(161): [105 118 140 101 128  79 109 132  86 105  90 124 132 115 130  82 170 175
 121 175 127 111 158]
(139): [170 153 149 109 103 137  91 138  96  96 103 141 150  84 141  89 173 171
  79 170 154 127 127]
(36): [105 118 140 101 128  79 109 132  86 105  90 124 132  94 130  82 170 175
 121 175 127 111 158]
(121): [111  91 149 103 138  91 109 137  96  96  67 141 150  84 141  89 173 171
  79 170 154 127 127]
(49): [111  91 149 103 138  91 109 137  96  96 103 141 150  84 141  89 173 171
  79 170 154 101  79]
q: [132 115]
(161)
q: [111  91 149 103 138  91 109 137  96  96  67 141 150  84 141  89 173 171
  79 170 154 127 127]
(121)
q: [111  91 149 103 138  91 109 137  96  96 103 141 150  84 141  89 173 171
  79 170 154 101  79]
(49)

(70): [117 101 153 161 169 164  83 139 152  71]
(158): [134 106 129 134 155 151 158 152 139 133]
(140): [133 157 133 129 121 131 143 110  82 148]
(45): [120 127 143 166 114 159 173 143 139 100]
(161): [149 173  71 148 103 136 148 130 144 138]
(36): [122  86 143 124 131 136 108 136 106 129]
q: [169 164]
(70)
q: [136 106 129]
(36)
q: [143 166 114 159]
(45)
q: [152 139]
(158)
q: [110  82]
(140)

(36): [ 87  81  96 154]
(140): [132  96 154  81]
(161): [189 189 144 119]
(158): [143 127 163 169]
(115): [118  79 125  74]
(195): [174 163 127 157]
(139): [ 75  78 136 132]
q: [ 96 154  81]
(140)
q: [127 163]
(158)
q: [81 96]
(36)

(161): [ 99  92  81  72  81 115 174  92 121  77 153 117 128  86 168 100 171 106
 117 101 125  85 104 136 183  74 159 144 131 155  81  75 110 142 177 101
 173  96  87 154 143 174 128 167 149 123 160  90  93 184  71 170  79 165
 133 151 106  73  83 127 158 123  95 150]
(140): [180 161 163 183 156 167  99 148 138 170 155  87 182 145 119 170 132 148
 173 126 132  84 146  85  73 147 103 162  96 143 131  88  97 128  81 149
 167 164 164 116 178 176 113 156 146 127  91 145 113  72  73  91 161 142
 154 151 127  84 139 165 128  81 115 154]
(49): [105 100  98 141 101 178 171 115  80  89 169  88  98  85 110 102 168 119
 110 150 135 132 136 132 167  82  90 118  93 140 166  97 129 183 114  76
 117 104 182 149 140 164  82  83 118 173 153  98 153 152 127 105 178 139
 121  92 178 149 155  83 165  83 132 154]
(45): [105 181 142 135 127 154 165 138 161 159 176 112  73 152 165 181 160 183
 119  74  75  96 144  88 166 125 140 110  99 174  74 144  70 131 135 122
  84 161 170  81 178 158 141 117 103 166 156 136  99  83 115 184 124 186
 106 158 151 123  73  95  83 133 127 125]
(195): [129 121 140 142 132 146  89 149 129  97  88  95 158 109 106  82  71 130
  77 108 185 118 151 120 107 126 103 185 155 177  75 121 131 169 123  75
 157 142 167  96  91  83 173 153 118  82 164  84 148 154 174 158 161 136
 157  77 101 169 169  77  79 110 151 121]
q: [ 83 173 153 118  82 164]
(195)
q: [ 96 144  88 166 125 140 110]
(45)
q: [133 151 106  73  83 127 158 123  95]
(161)
q: [149 129  97  88  95 158]
(195)
q: [110 142 177 101]
(161)
q: [106 158 151 123  73]
(45)
q: [ 83 118 173 153  98 153 152 127 105 178]
(49)

(45): [ 61 100 154 164 181 134  97]
(216): [ 62  55  91  94 185  87 134]
(161): [193 127 130 111 116 195  71]
(158): [179 155 186  66  62 152  74]
(195): [116 103 171 179 152 186  66]
q: [ 66  62 152  74]
(158)
q: [193 127 130 111 116 195]
(161)
q: [179 152 186  66]
(195)

(115): [156 190 131 172]
(140): [187 131 172 136]
(158): [ 75 102 116  92]
(45): [ 83 123 179 135]
q: [102 116]
(158)
q: [123 179]
(45)
q: [190 131]
(115)
q: [156 190 131 172]
(115)
q: [ 75 102 116]
(158)
q: [123 179 135]
(45)
q: [190 131 172]
(115)

(70): [150 153 170 142 142 177 153 168 159 152 123 140 109 138 155 128 168 168
  90 160  99  99  83 110  79 141 169 109 119 145 172 106 152 117]
(216): [128 126  89 148 146  82 109 129  91 126  94 119 148  92 109 104 106 109
  96 104  94 165 169 121 161 125  96 134 168 137 109 101 130 163]
(195): [120 143 150 152 146 150 104 129 127 104 152 155 160 161 148  95 153 147
 102 121 118 153 147  91 146 142 130 105 159 154 132 138 100 146]
(36): [157 161 148  95 153 147 102 121 132 162  88  85  76  82  89 119 140 152
 131 174 117 124 114 124 112 132 147 140 127 129 138 132 100 133]
(45): [ 73 128 104 145 169  99 107 108  92  98 107  99 133 105 118 119 124 128
 120 131  91 156 165 148 151 121  78 178 163 144  73 111  89 159]
q: [160 161 148  95 153 147 102 121]
(195)
q: [ 92 109 104 106 109  96 104  94 165]
(216)
q: [132 138 100]
(195)

(115): [175 104 154 164 125  74 131 123 131 146]
(140): [157 139 166 140 142 140  84 152  93 143]
(49): [185 121 152 160 120 140 106 152 172 118]
(158): [146 121 123 143 104 133 107 156 171 133]
(70): [118 125 112 171 119  98 136  84 152 180]
(45): [169 152 114  92 143  72  76 119 120 156]
(121): [147 146 142 135 144 160 118 125 110 139]
(216): [128  77 145 171 119  98  99 102 135 100]
(36): [133 195  91 152 130 135 147 136 102 116]
(195): [185 121 152 160 146 140 106 152 172 118]
(139): [200 150 133 165 149  82 154  96 135 141]
(161): [128  77 145 171 119  98  99 121 148 116]
q: [118 125 110]
(121)
q: [152 130 135]
(36)

